Here is a tiny trained network, its code and every weight. The questions are about switching its units off for an input and a class, where a switched-off unit gives its printed mean instead of its output.

import numpy as np


def w(rows, s, z=0):
    codes = np.array(rows[::2]) - 128.0
    scale = np.full(codes.shape[1], s)
    scale[-1] = z or s
    return codes * scale


def norm(h):
    return h / np.sqrt((h * h).mean(-1, keepdims=True) + 1e-5)


def f(y):
    return y / 2 * (1 + np.tanh(0.7978845608 * (y + 0.044715 * y**3)))


def log_softmax(a):
    a = a - a.max(-1, keepdims=True)
    return a - np.log(np.exp(a).sum(-1, keepdims=True))


def net(x, mask):
    res = np.array(x, float).reshape(1, 4) / 4 @ E
    u = 0
    for l in range(4):
        y = f(norm(res) @ A[l][:, :-1].T + A[l][:, -1])
        res = res + np.where(mask[u : u + 13], y, B[l][:, -1]) @ B[l][:, :-1]
        u += 13
    return log_softmax(norm(res)[-1] @ U[:, :-1].T + U[:, -1])


A, B = {}, {}
E = w([
[130,66,21,133,157,152,159,196,1,141,70,136],'x0',
[127,129,127,128,127,127,129,127,128,127,126,128],'x1',
[158,89,202,209,175,122,97,190,92,121,54,48],'x2',
[116,170,152,116,106,203,87,131,134,105,45,157],'x3',
],0.00091)
A[0] = w([
[101,165,73,106,90,168,135,139,69,132,95,197,85],'0.n1',
[95,99,128,113,114,103,105,158,153,139,114,143,120],'0.n2',
[132,136,119,136,82,136,112,147,134,186,130,110,133],'0.n3',
[113,103,48,98,173,66,221,109,105,203,239,138,80],'0.n4',
[134,142,118,172,146,130,148,117,145,151,113,153,136],'0.n5',
[35,201,180,155,114,166,26,96,168,31,119,141,94],'0.n6',
[147,108,107,102,138,125,157,112,129,179,141,143,66],'0.n7',
[92,163,96,65,79,253,166,139,87,203,75,184,70],'0.n8',
[111,155,141,143,153,137,130,117,154,143,84,74,62],'0.n9',
[91,170,173,177,147,149,78,133,138,57,64,82,2],'0.n10',
[109,131,141,133,115,141,115,136,97,109,160,120,116],'0.n11',
[203,68,201,185,151,74,108,117,200,146,154,85,105],'0.n12',
[140,112,67,70,92,204,128,125,96,130,62,199,100],'0.n13',
],0.0014,0.00073)
B[0] = w([
[62,141,45,200,125,154,59,126,169,33,175,120,159],'0.n1',
[139,97,135,88,178,116,113,126,158,134,114,142,123],'0.n2',
[121,139,131,134,128,106,151,126,130,111,117,136,131],'0.n3',
[174,45,216,46,4,176,62,137,107,101,47,233,254],'0.n4',
[157,128,135,130,102,173,143,149,124,88,164,103,133],'0.n5',
[200,147,222,39,18,115,213,124,56,192,89,214,217],'0.n6',
[129,90,125,136,75,151,104,199,161,99,89,138,105],'0.n7',
[19,183,44,185,183,125,70,106,175,25,193,96,182],'0.n8',
[151,49,227,135,119,142,128,159,82,116,202,184,103],'0.n9',
[160,21,224,135,128,66,210,175,63,205,165,242,122],'0.n10',
[154,127,120,133,140,131,80,101,104,144,131,134,121],'0.n11',
[19,189,168,168,128,149,13,114,107,81,229,192,222],'0.n12',
[66,145,4,138,195,152,57,114,219,2,161,157,185],'0.n13',
],0.00077,0.0006)
A[1] = w([
[107,75,133,159,184,149,118,197,132,88,83,93,219],'1.n1',
[139,73,2,80,133,129,182,108,96,158,178,141,80],'1.n2',
[99,176,164,40,35,98,120,38,212,108,221,207,65],'1.n3',
[120,131,141,144,114,99,41,130,151,108,105,87,166],'1.n4',
[142,115,12,30,107,148,181,74,103,166,76,167,15],'1.n5',
[36,207,154,112,122,124,169,76,156,144,166,127,85],'1.n6',
[138,72,110,215,185,99,136,223,77,103,34,82,16],'1.n7',
[168,153,164,203,151,61,88,99,179,158,202,54,54],'1.n8',
[169,131,108,108,113,157,183,154,76,174,106,176,87],'1.n9',
[139,167,159,135,120,156,122,144,128,125,82,101,142],'1.n10',
[199,168,244,178,148,131,122,91,160,175,109,40,2],'1.n11',
[164,96,191,176,127,47,95,114,159,151,215,152,25],'1.n12',
[148,172,236,188,160,109,110,101,178,168,107,51,12],'1.n13',
],0.0015,0.00037)
B[1] = w([
[112,176,93,76,82,95,107,22,147,148,152,164,158],'1.n1',
[126,82,207,136,12,41,78,214,117,97,158,189,159],'1.n2',
[214,127,86,110,190,140,194,75,24,224,96,46,250],'1.n3',
[86,72,83,84,117,173,181,139,107,134,157,169,139],'1.n4',
[89,132,195,193,123,104,91,165,155,36,163,112,153],'1.n5',
[131,79,79,151,167,162,122,151,8,119,42,133,150],'1.n6',
[193,175,110,53,104,150,212,13,98,173,150,99,186],'1.n7',
[93,119,26,146,156,128,159,138,74,98,131,142,151],'1.n8',
[100,153,186,163,134,100,132,66,168,119,134,129,125],'1.n9',
[169,150,99,96,141,104,161,122,172,108,132,198,134],'1.n10',
[79,109,56,132,75,85,41,167,121,41,151,172,168],'1.n11',
[66,116,32,154,148,161,175,119,95,117,140,84,154],'1.n12',
[70,109,87,135,104,111,100,202,115,37,133,205,164],'1.n13',
],0.0013,0.0018)
A[2] = w([
[74,110,114,228,149,91,95,120,63,102,116,153,158],'2.n1',
[60,155,241,158,92,154,3,244,231,37,37,230,111],'2.n2',
[150,178,139,148,121,131,138,135,225,186,95,96,70],'2.n3',
[111,172,90,54,110,157,181,90,157,207,98,131,89],'2.n4',
[37,126,122,247,142,59,98,173,66,97,171,73,94],'2.n5',
[145,147,122,127,93,167,127,147,206,132,193,94,56],'2.n6',
[124,100,150,181,169,152,108,142,159,146,59,83,62],'2.n7',
[32,61,158,227,178,21,67,218,178,112,229,73,3],'2.n8',
[137,94,136,100,148,128,104,133,76,128,93,140,144],'2.n9',
[114,117,110,139,137,163,127,130,141,149,107,140,62],'2.n10',
[97,115,79,94,117,98,120,62,85,142,199,116,167],'2.n11',
[229,44,217,77,153,57,249,111,139,253,171,20,29],'2.n12',
[85,122,96,149,189,181,158,227,21,147,79,111,191],'2.n13',
],0.0013,0.00074)
B[2] = w([
[134,156,167,105,125,124,134,92,196,100,179,123,187],'2.n1',
[123,65,17,152,58,55,150,133,130,186,192,101,225],'2.n2',
[153,70,125,112,141,156,120,120,43,114,102,140,61],'2.n3',
[141,128,156,163,161,147,118,171,155,143,83,92,174],'2.n4',
[121,167,164,123,172,118,169,113,188,87,198,121,176],'2.n5',
[161,93,96,142,139,125,148,148,72,99,89,116,69],'2.n6',
[166,149,107,70,84,161,145,84,103,140,174,176,67],'2.n7',
[61,159,131,39,171,189,162,166,188,97,83,113,131],'2.n8',
[117,131,151,107,135,132,106,102,182,152,171,148,166],'2.n9',
[167,142,116,122,135,129,131,113,165,124,119,138,86],'2.n10',
[132,84,160,210,118,100,116,148,169,119,132,98,253],'2.n11',
[123,139,30,182,141,125,90,142,160,140,118,86,247],'2.n12',
[118,158,159,124,91,125,106,67,248,165,158,132,221],'2.n13',
],0.0016,0.0007)
A[3] = w([
[94,136,55,141,108,146,129,122,128,100,136,197,104],'3.n1',
[124,189,180,144,122,107,146,88,170,133,144,120,209],'3.n2',
[165,98,155,116,175,123,115,159,84,151,130,104,106],'3.n3',
[120,49,178,122,24,74,121,171,143,109,137,177,108],'3.n4',
[163,204,182,106,153,249,137,85,116,172,29,124,70],'3.n5',
[88,169,109,38,105,142,164,86,148,189,161,157,135],'3.n6',
[181,95,115,146,180,80,181,109,102,211,166,37,68],'3.n7',
[62,96,148,143,191,96,165,212,153,12,206,114,1],'3.n8',
[146,88,144,98,72,73,164,135,90,114,181,176,188],'3.n9',
[91,142,103,149,129,132,77,100,159,75,126,136,51],'3.n10',
[131,106,133,149,145,147,93,168,119,108,102,129,115],'3.n11',
[98,43,115,102,86,49,173,200,96,99,198,155,41],'3.n12',
[155,112,123,99,106,170,100,175,80,156,80,140,99],'3.n13',
],0.0019,0.00056)
B[3] = w([
[91,217,159,121,127,135,85,196,180,107,100,26,155],'3.n1',
[124,42,91,150,152,102,117,211,79,115,128,145,164],'3.n2',
[84,136,108,112,107,126,138,105,169,139,140,159,121],'3.n3',
[142,115,160,149,83,61,58,190,27,183,152,187,171],'3.n4',
[191,104,251,20,236,156,197,129,34,140,81,247,211],'3.n5',
[131,53,121,201,171,122,152,165,126,116,83,76,161],'3.n6',
[106,138,25,194,11,140,134,80,232,175,184,68,248],'3.n7',
[148,83,208,56,231,181,184,90,132,87,108,185,183],'3.n8',
[121,95,219,212,100,110,79,174,97,190,122,149,174],'3.n9',
[117,178,91,101,111,139,131,156,141,140,97,100,132],'3.n10',
[80,172,128,99,121,107,141,47,129,135,173,172,105],'3.n11',
[197,183,226,130,132,139,98,88,57,177,41,197,198],'3.n12',
[110,174,144,109,193,105,168,82,175,136,223,155,123],'3.n13',
],0.0014)
U = w([
[146,87,12,211,83,96,180,60,187,204,196,17,193],'0',
[122,90,207,174,43,36,47,209,44,161,140,213,191],'1',
[197,154,158,35,228,206,207,73,56,162,40,194,137],'2',
[30,222,15,100,104,178,63,199,168,20,80,113,8],'3',
[32,74,208,119,255,102,182,161,204,2,205,109,58],'4',
],0.0061,0.0011)

Each question gives the input, the list of numbers given to net, and the class t.
The units are the neurons (one row each of A and B). Each row of codes is followed by its name. A weight is (code - 128) times the scale printed after its matrix; where a second scale follows, it is the last column's (A, B and U).
mask holds one flag per neuron, layer by layer. A switched-off neuron (its flag False) gives its mean, the last column of its row in B, instead of its output. The means were averaged over made-up inputs and are rounded, as every weight is.
A unit's drop is (log p(t) with every unit on - log p(t) with that unit switched off) / (log p(t) with every unit on - log p(t) with every unit switched off).
The circuit of an input: a set's keep is (log p(t) with only the set's units on - log p(t) with every unit switched off) / (log p(t) with every unit on - log p(t) with every unit switched off). Starting from the 12 units with the biggest drops (on a tie, the unit counted first), units are removed one at a time, each time the one whose removal leaves the highest keep (on an exact tie, the one counted first), for as long as the keep stays at least 0.8.
units of the circuit, in order: the units of the circuit, biggest drop first
unit that matters most: the unit with the biggest drop
top k neurons: the k neurons with the biggest drops, biggest first
k most important neurons of layer l: the k neurons of layer l with the biggest drops, biggest first
drop when u is switched off: that unit's drop, to one decimal
input [2,-3,-3,1], class 3: unit that matters most => 0.n8
input [2,0,0,4], class 3: top 3 neurons => 1.n3; 0.n13; 0.n8
input [5,0,-2,1], class 3: units of the circuit, in order => 0.n13; 3.n1
input [8,-7,-5,2], class 3: units of the circuit, in order => 0.n13; 0.n8; 3.n1
input [2,0,6,2], class 2: units of the circuit, in order => 1.n7; 3.n5
input [0,8,6,-6], class 4: 2 most important neurons of layer 1 => 1.n3; 1.n13
input [1,-7,-1,5], class 3: top 4 neurons => 1.n3; 0.n8; 2.n2; 1.n7
input [3,5,5,1], class 2: top 4 neurons => 2.n2; 3.n5; 1.n7; 1.n3
input [3,-3,0,6], class 3: top 4 neurons => 1.n3; 0.n13; 2.n2; 0.n8
input [2,7,-3,-3], class 1: top 2 neurons => 0.n4; 1.n2
input [-2,-2,-5,7], class 2: top 2 neurons => 1.n3; 3.n5
input [-1,-8,1,6], class 1: top 3 neurons => 2.n2; 1.n3; 1.n7
input [0,-6,1,8], class 1: 2 most important neurons of layer 3 => 3.n8; 3.n4
input [7,-3,2,-2], class 0: unit that matters most => 1.n7
input [-1,3,-4,3], class 2: top 2 neurons => 1.n3; 3.n5
input [8,1,-2,-7], class 1: top 2 neurons => 1.n2; 1.n3
input [-2,7,3,8], class 1: top 2 neurons => 2.n2; 1.n3
input [1,-3,-3,-5], class 1: top 2 neurons => 1.n2; 0.n4
input [-4,4,1,-1], class 4: top 4 neurons => 1.n7; 1.n13; 1.n11; 2.n2
input [-2,2,2,7], class 1: unit that matters most => 2.n2
input [-8,-5,-1,5], class 2: top 2 neurons => 1.n3; 1.n2
input [6,-1,7,0], class 0: top 2 neurons => 3.n7; 2.n8
input [-4,8,0,7], class 2: 2 most important neurons of layer 0 => 0.n6; 0.n4
input [0,7,4,-8], class 4: 2 most important neurons of layer 0 => 0.n12; 0.n6
input [-5,5,2,-2], class 4: drop when 1.n13 is switched off => 0.0
input [-6,4,-1,3], class 2: drop when 1.n3 is switched off => 3.0
input [3,-1,-8,-6], class 1: drop when 1.n2 is switched off => 0.7
